Below is a small trained network, with its code and all its weights. Each question gives an input and a class and asks what happens when units are switched off, that is, made to give their printed mean instead of their output.

import numpy as np


def w(rows, s, z=0):
    codes = np.array(rows[::2]) - 128.0
    scale = np.full(codes.shape[1], s)
    scale[-1] = z or s
    return codes * scale


def f(y):
    return y / 2 * (1 + np.tanh(0.7978845608 * (y + 0.044715 * y**3)))


def log_softmax(a):
    a = a - a.max(-1, keepdims=True)
    return a - np.log(np.exp(a).sum(-1, keepdims=True))


def net(x, mask):
    res = np.array(x, float).reshape(1, 5) / 4 @ E
    y = f(res @ A[0][:, :-1].T + A[0][:, -1])
    res = res + np.where(mask, y, B[0][:, -1]) @ B[0][:, :-1]
    return log_softmax(res[-1] @ U[:, :-1].T + U[:, -1])


A, B = {}, {}
E = w([
[233,33,84,146,210],'x0',
[86,170,173,171,237],'x1',
[222,177,189,43,137],'x2',
[200,254,94,131,152],'x3',
[103,118,43,52,177],'x4',
],0.0097)
A[0] = w([
[76,103,142,192,106,139],'N1',
[150,150,106,50,125,78],'N2',
[199,111,220,136,144,89],'N3',
[117,192,182,107,117,89],'N4',
[239,96,254,143,110,173],'N5',
[135,156,103,131,194,61],'N6',
[91,95,64,119,143,142],'N7',
[42,120,188,80,106,192],'N8',
[159,186,175,137,143,160],'N9',
[163,173,141,142,71,148],'N10',
[144,195,162,79,108,200],'N11',
[27,117,158,119,111,10],'N12',
[95,86,105,99,15,125],'N13',
[132,86,116,192,155,75],'N14',
[204,113,181,160,111,125],'N15',
[182,94,57,103,124,163],'N16',
[88,179,181,149,183,79],'N17',
[121,157,186,63,135,145],'N18',
[115,126,109,120,184,165],'N19',
[111,105,109,114,28,171],'N20',
[153,146,135,25,146,99],'N21',
[219,196,58,101,44,47],'N22',
[183,112,190,153,124,134],'N23',
[97,123,156,85,63,66],'N24',
[163,141,111,8,179,133],'N25',
[117,164,152,129,95,2],'N26',
[171,84,30,71,161,124],'N27',
[134,89,108,88,162,73],'N28',
[132,109,106,172,131,18],'N29',
],0.016,0.0069)
B[0] = w([
[159,149,147,94,89,188],'N1',
[163,160,124,91,112,176],'N2',
[162,141,165,73,129,197],'N3',
[123,157,147,155,134,182],'N4',
[162,126,185,54,120,252],'N5',
[153,125,132,113,90,164],'N6',
[137,110,157,157,91,187],'N7',
[135,82,135,132,46,217],'N8',
[108,205,171,132,128,197],'N9',
[79,187,111,144,154,186],'N10',
[137,211,118,131,137,216],'N11',
[126,83,138,87,110,182],'N12',
[189,183,166,125,77,220],'N13',
[88,148,116,128,171,166],'N14',
[114,131,175,84,147,192],'N15',
[110,41,94,111,103,213],'N16',
[98,118,126,145,96,178],'N17',
[128,150,165,160,82,184],'N18',
[132,101,165,171,94,169],'N19',
[154,138,126,110,21,210],'N20',
[198,160,153,144,92,193],'N21',
[29,126,67,45,117,228],'N22',
[118,140,154,75,132,182],'N23',
[146,168,165,165,98,176],'N24',
[217,100,109,155,118,221],'N25',
[133,133,151,156,161,144],'N26',
[124,10,128,155,193,232],'N27',
[140,89,105,167,157,161],'N28',
[124,150,143,134,147,137],'N29',
],0.014,0.017)
U = w([
[15,181,130,220,135,97],'0',
[46,69,130,94,100,213],'1',
[139,77,132,223,181,3],'2',
[174,85,158,82,147,178],'3',
[166,170,172,118,62,183],'4',
[105,170,173,55,229,45],'5',
[107,142,10,110,123,84],'6',
],0.013,0.0046)

Each question gives the input, the list of numbers given to net, and the class t.
The units are the neurons (one row each of A and B). Each row of codes is followed by its name. A weight is (code - 128) times the scale printed after its matrix; where a second scale follows, it is the last column's (A, B and U).
mask holds one flag per neuron, in row order. A switched-off neuron (its flag False) gives its mean, the last column of its row in B, instead of its output. The means were averaged over made-up inputs and are rounded, as every weight is.
A unit's drop is (log p(t) with every unit on - log p(t) with that unit switched off) / (log p(t) with every unit on - log p(t) with every unit switched off).
The circuit of an input: a set's keep is (log p(t) with only the set's units on - log p(t) with every unit switched off) / (log p(t) with every unit on - log p(t) with every unit switched off). Starting from the 12 units with the biggest drops (on a tie, the unit counted first), units are removed one at a time, each time the one whose removal leaves the highest keep (on an exact tie, the one counted first), for as long as the keep stays at least 0.8.
circuit, biggest first: the units of the circuit, biggest drop first
top k neurons: the k neurons with the biggest drops, biggest first
drop of u: that unit's drop, to one decimal
input [1,-2,4,6,7], class 6: circuit, biggest first -> (N22; N5)
input [4,-5,-2,8,-5], class 1: circuit, biggest first -> (N22)
input [0,6,-2,-3,-4], class 1: circuit, biggest first -> (N13; N21)
input [6,-7,6,2,-5], class 5: circuit, biggest first -> (N22; N15; N8)
input [3,0,3,7,1], class 5: top 3 neurons -> (N22; N20; N8)
input [6,-3,1,6,3], class 3: top 2 neurons -> (N25; N27)
input [7,-6,0,4,3], class 1: top 2 neurons -> (N22; N16)
input [7,-7,-5,-3,0], class 2: top 2 neurons -> (N22; N27)
input [-8,8,-6,-6,3], class 1: top 3 neurons -> (N12; N21; N11)
input [-3,4,-2,-5,6], class 1: drop of N21 -> 0.1
input [2,-6,7,2,7], class 3: drop of N27 -> 0.6
input [5,-1,1,-8,3], class 2: drop of N22 -> 0.1
